How the points are linked:
from | & $ % § ^
x981 | x396 x665 x180 x376 x126
x547 | x384 x703 x729 x442 x936
x808 | x417 x700 x575 x531 x744
x729 | x442 x489 x344 x596 x235
x198 | x209 x28 x918 x989 x36
x938 | x36 x989 x46 x657 x824
x781 | x188 x555 x396 x546 x665
x918 | x989 x842 x824 x42 x657
x744 | x69 x981 x220 x140 x387
x42 | x90 x220 x701 x198 x310
x770 | x351 x38 x555 x268 x420
x665 | x105 x619 x275 x328 x793
x235 | x360 x521 x185 x38 x351
x344 | x596 x360 x770 x351 x185
x925 | x235 x596 x996 x185 x770
x420 | x667 x729 x619 x925 x807
x719 | x670 x684 x661 x966 x539
x38 | x261 x384 x667 x936 x729
x229 | x898 x670 x915 x539 x661
x606 | x220 x387 x310 x375 x198
x940 | x151 x759 x229 x898 x719
x700 | x988 x781 x69 x950 x981
x805 | x719 x898 x703 x661 x915
x836 | x310 x198 x759 x938 x672
x807 | x344 x235 x794 x770 x996
x874 | x423 x95 x521 x538 x553
x684 | x824 x657 x611 x93 x429
x889 | x700 x937 x744 x69 x531
x375 | x28 x808 x36 x842 x989
x489 | x783 x423 x360 x553 x521
x794 | x770 x185 x773 x555 x188
x539 | x611 x429 x423 x940 x95
x546 | x619 x807 x793 x374 x328
x374 | x996 x770 x781 x188 x773
x429 | x836 x701 x233 x759 x151
x126 | x275 x793 x889 x700 x417
x275 | x328 x374 x700 x988 x937
x619 | x925 x344 x374 x996 x794
x701 | x198 x375 x672 x918 x938
x553 | x805 x229 x261 x703 x384
x423 | x940 x233 x538 x229 x805
x387 | x180 x126 x209 x808 x28
x996 | x185 x351 x188 x420 x555
x555 | x268 x667 x105 x807 x619
x670 | x46 x824 x966 x429 x611
x966 | x429 x93 x95 x233 x940
x759 | x938 x918 x670 x46 x684
x937 | x781 x773 x981 x396 x950
x90 | x387 x140 x198 x209 x375
x151 | x672 x938 x898 x684 x670
x521 | x538 x805 x547 x384 x261
x36 | x842 x575 x657 x606 x42
x824 | x42 x606 x93 x701 x836
x351 | x547 x261 x268 x729 x667
x672 | x918 x36 x684 x824 x46
x185 | x38 x547 x420 x667 x268
x667 | x936 x442 x925 x235 x344
x988 | x773 x188 x950 x665 x396
x310 | x375 x209 x938 x36 x918
x657 | x606 x90 x836 x310 x701
x950 | x665 x546 x126 x275 x376
x360 | x553 x538 x38 x261 x547
x538 | x229 x719 x384 x915 x703
x703 | x661 x539 x489 x783 x874
x842 | x744 x531 x606 x220 x90
x261 | x703 x915 x936 x489 x442
x936 | x489 x874 x235 x360 x596
x328 | x794 x996 x988 x773 x781
x783 | x95 x940 x553 x805 x538
x384 | x915 x661 x442 x874 x489
x661 | x966 x611 x783 x95 x423
x233 | x759 x672 x719 x670 x898
x442 | x874 x783 x596 x521 x360
x611 | x93 x836 x940 x151 x233
x209 | x808 x889 x989 x575 x842
x95 | x233 x151 x805 x719 x229
x396 | x546 x105 x376 x793 x275
x69 | x950 x396 x140 x126 x180
x793 | x374 x794 x937 x781 x988
x28 | x889 x417 x842 x744 x575
x188 | x420 x268 x546 x619 x105
x93 | x701 x310 x151 x672 x759
x898 | x684 x46 x539 x611 x966
x773 | x555 x420 x665 x105 x546
x46 | x657 x42 x429 x836 x93
x180 | x376 x275 x808 x417 x889
x268 | x729 x936 x807 x344 x925
x376 | x793 x328 x417 x937 x700
x220 | x140 x180 x375 x28 x209
x140 | x126 x376 x28 x889 x808
x531 | x981 x950 x387 x180 x140
x417 | x937 x988 x531 x981 x69
x105 | x807 x925 x328 x794 x374
x575 | x531 x69 x90 x387 x220
x989 | x575 x744 x42 x90 x606
x596 | x521 x553 x351 x547 x38
x915 | x539 x966 x874 x423 x783

The rows follow the links: the fewer symbols apart two points are, the more alike their rows tend to be.

Each row is also shifted at random along 7 hidden directions that mean nothing.

Some points, each with a row of numbers:
x981: -120 -18 61 86 -81 -83 54 80 19 65 -63 -5 30 -24 30 -12 31 -80 95 -51 -27 -42 10 -15 -59 0 -74 -44 -18 -1
x387: -51 133 17 33 -80 -58 31 -66 -139 42 -19 2 65 6 -16 72 58 43 -32 56 23 -15 53 69 -110 -10 40 19 -56 19
x700: 67 5 22 29 -52 -121 57 -37 0 49 -55 -1 41 -67 -5 53 -4 -21 34 -24 -16 24 13 -8 -20 -36 -29 -92 24 -33
x874: -64 43 4 35 18 -81 -49 -13 -3 -61 -4 1 21 -63 -4 44 20 49 6 -15 -18 66 -55 -37 42 -28 23 -99 90 -15
x936: 153 71 -9 28 51 14 -11 -47 33 -61 0 17 18 -27 -10 41 -11 49 -79 26 -28 56 -43 47 68 18 38 57 4 -36
x996: 53 -64 0 -105 65 6 37 59 -38 -53 70 21 75 52 -64 65 -141 28 -68 164 -21 -15 -52 -5 19 15 19 51 63 -47
x376: 199 -29 -17 17 -12 50 55 -6 -22 37 15 9 37 84 1 12 -55 -77 23 113 -16 -16 4 58 -4 38 -24 85 5 -27
x521: -212 -119 24 -47 50 -12 -32 73 6 -50 9 -11 -30 -27 -6 -38 -42 -7 43 -65 -16 3 -59 -101 53 -28 -29 -97 73 -13
x209: 179 -45 -53 95 -47 117 4 -47 -66 70 13 -9 -15 150 56 -52 15 -159 144 88 3 -3 22 64 -2 46 -44 54 40 7
x553: -58 65 12 58 10 -70 -39 -43 -103 -50 -44 -6 6 -74 1 31 46 50 -17 -71 -17 62 -43 -23 44 -35 19 -84 32 -20
x188: 71 -17 34 -115 48 -55 66 89 47 -18 -29 11 10 -96 -55 17 -66 93 -168 -61 -6 -52 11 -33 1 -13 -4 59 -125 -25
x28: -49 22 -11 -116 -27 -81 25 -20 -158 22 39 0 65 9 -68 86 -33 80 -60 102 44 -26 48 -13 -97 -42 48 -45 6 16
x374: -47 41 71 116 -49 -59 50 -192 191 29 -65 4 22 -80 34 55 13 -64 105 -50 -55 99 -24 69 34 -19 -7 -88 75 -64
x42: -227 -22 -4 -82 -27 32 -17 67 -113 23 52 -10 -1 73 -19 -24 12 24 0 48 53 -82 49 -25 -104 -1 17 17 -39 64
x889: 193 0 -34 -149 12 -49 53 48 -128 24 16 7 36 -15 -75 50 -60 91 -155 56 41 -60 60 -16 -55 -21 23 49 -93 4
x842: 25 64 -12 99 -85 -39 0 -51 -36 58 -11 -1 38 36 30 29 62 -54 94 53 6 19 29 43 -57 2 -6 -36 43 18
x46: -87 12 -41 -175 34 53 -39 -43 -69 -18 70 -7 -40 17 -54 0 -5 124 -115 21 75 -34 64 -17 -54 -26 84 24 -60 55
x938: -143 25 -31 -96 -8 2 -45 -34 40 -9 103 7 28 52 -35 48 -9 68 -3 130 51 -4 33 0 -76 -9 77 -27 69 50
x703: 18 42 -7 107 11 -16 -55 -20 87 -43 -4 5 1 -21 37 4 38 -19 60 -8 -30 71 -57 3 65 12 5 -45 92 -11
x360: 11 -64 -13 -128 94 48 -11 -68 -84 -67 25 -6 -32 -17 -49 10 -81 68 -91 -12 4 32 -32 -32 75 -32 40 -13 17 -37
x989: 4 135 -6 42 -69 -37 2 20 -119 39 -24 0 30 2 2 20 93 50 -56 8 36 -44 64 43 -101 7 24 58 -109 51
x918: 16 52 -18 28 -47 -45 -27 -52 204 45 -11 -2 -39 -62 31 -11 80 11 40 -73 27 25 56 -3 -26 -15 12 -63 -1 43
x988: -83 -172 56 -4 -19 -22 72 161 -77 61 -93 -25 -49 -29 21 -103 -26 -106 57 -169 -24 -92 5 -95 1 -17 -136 -34 -92 -17
x151: 12 72 -40 1 -3 -29 -60 9 -58 -20 17 -1 -3 -11 -4 10 58 66 -35 2 32 10 16 -18 -17 -11 38 -23 1 39
x268: -97 -97 34 -61 50 -64 18 167 62 -53 41 17 58 -11 -37 24 -103 11 -11 64 -37 -30 -70 -76 20 4 -28 -25 75 -30
x661: 52 126 -19 203 -37 -81 -78 -16 89 -37 -3 15 52 -17 55 47 90 -25 109 48 -38 101 -66 24 39 20 10 -74 149 0
x915: 27 -25 -25 71 21 -77 -73 64 177 -46 28 10 12 -35 29 9 3 -24 98 15 -31 69 -71 -68 72 0 -17 -121 172 -6
x36: 72 60 -22 19 -61 -208 -22 40 101 38 -33 1 24 -132 -2 52 70 59 15 -65 21 30 41 -77 -43 -55 -6 -168 42 31
x547: -219 -6 56 -28 39 79 0 -110 -7 -37 -42 -15 -73 -47 4 -42 11 29 -39 -139 -6 16 -12 17 41 -18 21 13 -74 -17

Complete each set of four: the symbols that take the first to the second take the third to the fourth, perhaps in another order.
Answer with the point's name.
-58 -57 40 -65 -23 2 67 43 25 61 -50 -11 -40 -38 -6 -50 -6 -9 -37 -110 16 -77 61 -19 -48 -12 -44 31 -138 11
to -21 65 35 71 23 101 5 -99 -121 -32 -75 -10 -53 -13 26 -43 51 1 -57 -116 -21 21 -17 70 55 14 7 93 -116 -25
as -137 -62 -34 -22 -17 73 -49 -77 -32 22 52 -18 -45 81 18 -36 13 -52 114 31 35 13 20 -13 -17 -11 13 -65 84 34
to x396

62 26 -16 4 -42 56 34 -108 -87 51 17 -1 24 83 -4 27 -6 -40 26 98 18 -3 42 81 -51 11 20 51 -8 0
to -33 -34 47 -15 -11 -75 57 -75 125 16 -21 6 33 -64 -16 57 -54 -16 33 -4 -32 39 -14 1 10 -29 -8 -81 61 -52
as 198 -82 -77 -11 41 22 -56 233 -133 -4 -14 -14 -73 17 23 -117 30 -14 -35 -91 25 -72 6 -114 43 15 -72 29 -73 47
to x606

61 7 28 37 12 -127 25 34 -26 -34 -48 8 54 -91 -17 61 -30 19 -20 -23 -49 43 -59 -38 48 -27 -23 -79 52 -56
to -127 71 -25 -27 27 37 -74 -16 113 -68 119 21 42 62 -18 51 -5 68 -10 162 17 27 -26 35 -23 30 92 31 100 35
as -39 93 35 -31 41 38 17 -190 2 -57 1 10 17 -36 -35 72 -23 85 -102 21 -13 66 -21 88 33 -10 86 48 -18 -45
to x233

-1 -10 -52 -147 32 57 -36 -153 -93 4 22 -23 -85 -17 -36 -15 12 89 -78 -65 71 17 70 -17 -2 -54 68 -38 -47 32
to 43 8 -58 3 -25 -12 -42 93 -76 7 73 7 48 93 -4 17 6 -8 40 146 26 -28 9 -17 -55 20 10 2 70 45
as 152 -62 -23 -13 -26 -2 45 4 -87 63 -25 -10 -8 25 1 -19 -20 -59 27 -4 9 -27 39 -10 -13 -10 -45 -6 -25 -7
to x981

-62 -21 8 -53 52 -78 -28 25 -35 -63 -10 -3 -3 -87 -31 23 -24 76 -54 -62 -10 33 -44 -79 52 -45 13 -96 40 -20
to -64 201 -10 157 -46 -74 -80 33 45 -50 39 25 93 14 23 78 101 52 27 124 -10 45 -39 55 -45 37 59 9 83 38
as -109 -120 9 -110 80 -6 -22 37 34 -53 9 -10 -54 -60 -27 -33 -63 38 -28 -90 -2 8 -39 -101 72 -40 -9 -82 34 -18
to x719

9 -37 -40 -98 79 36 -55 76 28 -68 69 7 -21 13 -28 -15 -43 71 -71 35 18 -9 -24 -53 37 6 34 22 24 19
to 74 80 -45 40 -2 -54 -68 50 24 -30 23 8 16 -19 7 21 58 56 -16 25 16 25 -7 -22 2 5 29 -25 40 35
as 60 317 -6 141 -79 -154 -51 13 -79 -13 -60 15 66 -105 9 85 189 155 -124 -34 24 20 41 56 -89 -4 70 27 -110 58
to x310

-102 -23 -33 -57 -6 80 -43 -71 20 16 63 -10 -39 68 3 -25 14 -4 46 43 47 0 40 8 -34 0 39 -11 33 44
to 84 55 32 63 -59 6 53 -152 285 81 -62 2 -42 -70 43 -10 53 -44 39 -102 -5 34 65 82 -10 3 -7 13 -69 -6
as -43 -63 -17 -37 42 28 -45 -106 -125 -18 -57 -35 -114 -70 10 -65 32 15 1 -195 18 52 1 -68 85 -65 -7 -115 -11 -7
to x310

-193 29 65 -9 -56 9 58 -32 87 49 -7 3 19 6 -2 10 8 -9 8 6 4 -49 45 58 -90 10 7 48 -72 13
to 24 -50 13 -33 -27 55 63 -21 -144 66 -48 -18 -35 29 0 -46 -7 -45 -14 -58 17 -59 54 16 -34 -6 -39 49 -116 -1
as -85 -76 -27 -216 21 58 21 -1 -44 20 102 0 6 80 -71 16 -88 58 -69 122 64 -73 66 -13 -86 -11 51 41 -22 35
to x842

-80 -16 53 -58 23 -12 54 -96 -44 -15 -35 -4 4 -57 -36 36 -53 34 -57 -47 -18 20 -12 12 20 -36 15 -19 -27 -51
to 28 154 27 134 2 30 -8 -24 -34 -57 -12 21 60 23 20 45 42 20 -45 67 -42 34 -57 106 19 55 37 120 -20 -23
as 82 31 -4 56 -68 -127 4 124 122 67 -60 -2 -12 -93 31 -28 85 -3 19 -114 13 -39 55 -58 -49 -11 -57 -56 -64 44
to x417

55 154 35 188 -14 -69 -16 185 57 -54 -42 30 75 -36 39 17 75 19 -43 8 -57 -13 -68 36 6 66 -23 107 -50 0
to 28 65 -43 -8 -22 -76 -51 -27 -76 0 4 -6 3 -38 -10 35 58 68 -16 -8 37 28 27 -33 -27 -37 36 -85 27 34
as 232 129 -45 28 -42 -69 -7 15 -36 37 -34 5 10 -50 0 24 85 67 -86 -24 35 -10 68 20 -49 -3 20 32 -97 40
to x546

-40 -76 -31 -15 -34 -59 -28 140 0 41 21 -9 -6 19 13 -37 15 -37 81 1 24 -47 22 -92 -45 -12 -48 -83 46 46
to -195 3 63 9 -21 15 47 52 124 -9 75 29 108 90 -17 60 -75 -36 45 196 -35 -37 -38 67 -69 55 14 81 65 -17
as 45 -15 1 62 -68 -30 41 16 -225 70 -66 -19 10 25 18 -18 35 -75 57 -33 2 -33 32 -3 -43 -15 -60 -26 -43 -2
to x185

16 -149 11 -85 19 122 68 -42 -21 48 6 -13 -46 75 -7 -57 -90 -91 30 2 0 -46 25 14 9 9 -41 57 -38 -27
to 105 16 24 31 2 128 71 35 -77 22 -19 8 12 88 9 -37 -23 -53 -61 44 -20 -73 10 100 -18 69 -25 219 -144 -17
as -54 -30 15 -103 -16 20 51 -71 19 43 25 -2 6 19 -35 24 -48 13 -23 41 26 -29 54 27 -61 -16 23 15 -31 2
to x376

-190 33 -4 -5 -49 69 -23 -81 -39 31 55 -6 2 97 7 2 38 -17 64 85 40 -15 43 55 -85 11 45 19 18 47
to 38 3 10 -1 -34 73 62 -85 -165 50 -18 -8 11 74 -5 2 -14 -47 -3 44 7 -29 38 77 -43 11 -4 78 -69 -14
as -48 38 -23 25 -51 -6 -25 -10 -99 35 4 -11 -1 35 12 -6 60 -5 39 15 33 -15 40 3 -59 -7 7 -22 -4 41
to x417

134 47 24 48 -41 -39 68 -43 -10 51 -72 1 16 -47 6 19 21 -19 -25 -50 -14 -1 31 46 -16 -4 -24 28 -82 -24
to -160 52 77 72 -73 -97 52 -64 206 37 -18 16 70 -48 10 74 6 -31 85 32 -34 31 -4 48 -56 -4 0 -62 61 -24
as -73 -138 -40 -26 37 2 -69 -120 -27 -25 21 -27 -64 -5 12 -21 -30 -53 145 -45 0 101 -46 -90 99 -63 -7 -216 200 -24
to x539

49 -22 -40 -44 72 146 -37 -156 -211 -52 17 -16 -61 63 -11 -23 -23 12 -40 3 13 50 -22 33 82 -8 48 36 5 -25
to 151 -25 -47 43 -35 -96 -31 307 175 33 39 18 33 14 29 -37 26 -33 45 52 7 -81 13 -86 -48 44 -69 7 20 63
as 32 -54 29 3 27 1 41 -77 -139 -11 -70 -14 -22 -43 -7 -3 -38 -27 -7 -90 -33 36 -35 -9 74 -35 -32 -43 -8 -66
to x940

145 -26 -42 -52 -20 -116 -14 12 221 45 5 0 -23 -95 -2 13 11 26 21 -53 28 23 52 -73 -8 -41 -8 -128 45 27
to 29 -121 -44 -152 13 61 8 -106 29 53 42 -18 -69 28 -23 -31 -52 -14 22 -9 53 -5 68 -30 -9 -38 12 -57 15 15
as 114 30 -39 -143 5 97 48 -200 -235 35 25 -10 -10 62 -63 42 -38 63 -121 72 61 -12 86 83 -51 -24 80 84 -97 -2
to x531

-215 57 77 89 -27 -57 23 -112 -38 -30 -30 4 70 -27 0 79 -3 -14 62 29 -50 67 -65 48 4 -16 18 -68 89 -55
to -294 -3 101 110 -46 -91 33 55 -62 -8 -61 -2 62 -33 19 22 8 -53 90 -37 -58 -3 -66 -15 -19 -9 -52 -72 43 -38
as -188 -243 -13 -145 -3 -5 -5 80 93 59 48 -25 -69 24 -5 -80 -69 -76 134 -44 36 -54 35 -142 -25 -44 -64 -155 85 32
to x198

-105 65 0 76 -19 -72 -74 -67 200 -26 5 2 -12 -73 34 21 73 20 81 -43 -4 86 -22 -20 24 -21 30 -129 113 18
to 129 -85 -18 -50 -21 -106 40 175 -29 52 -12 0 26 -24 -19 -8 -38 -19 -3 -5 7 -68 26 -92 -36 -16 -69 -46 -14 9
as -84 21 -11 90 -32 -26 -61 89 -17 7 -33 -13 -41 -19 51 -63 101 -21 63 -100 9 -11 3 -50 -5 -1 -35 -50 -12 49
to x981

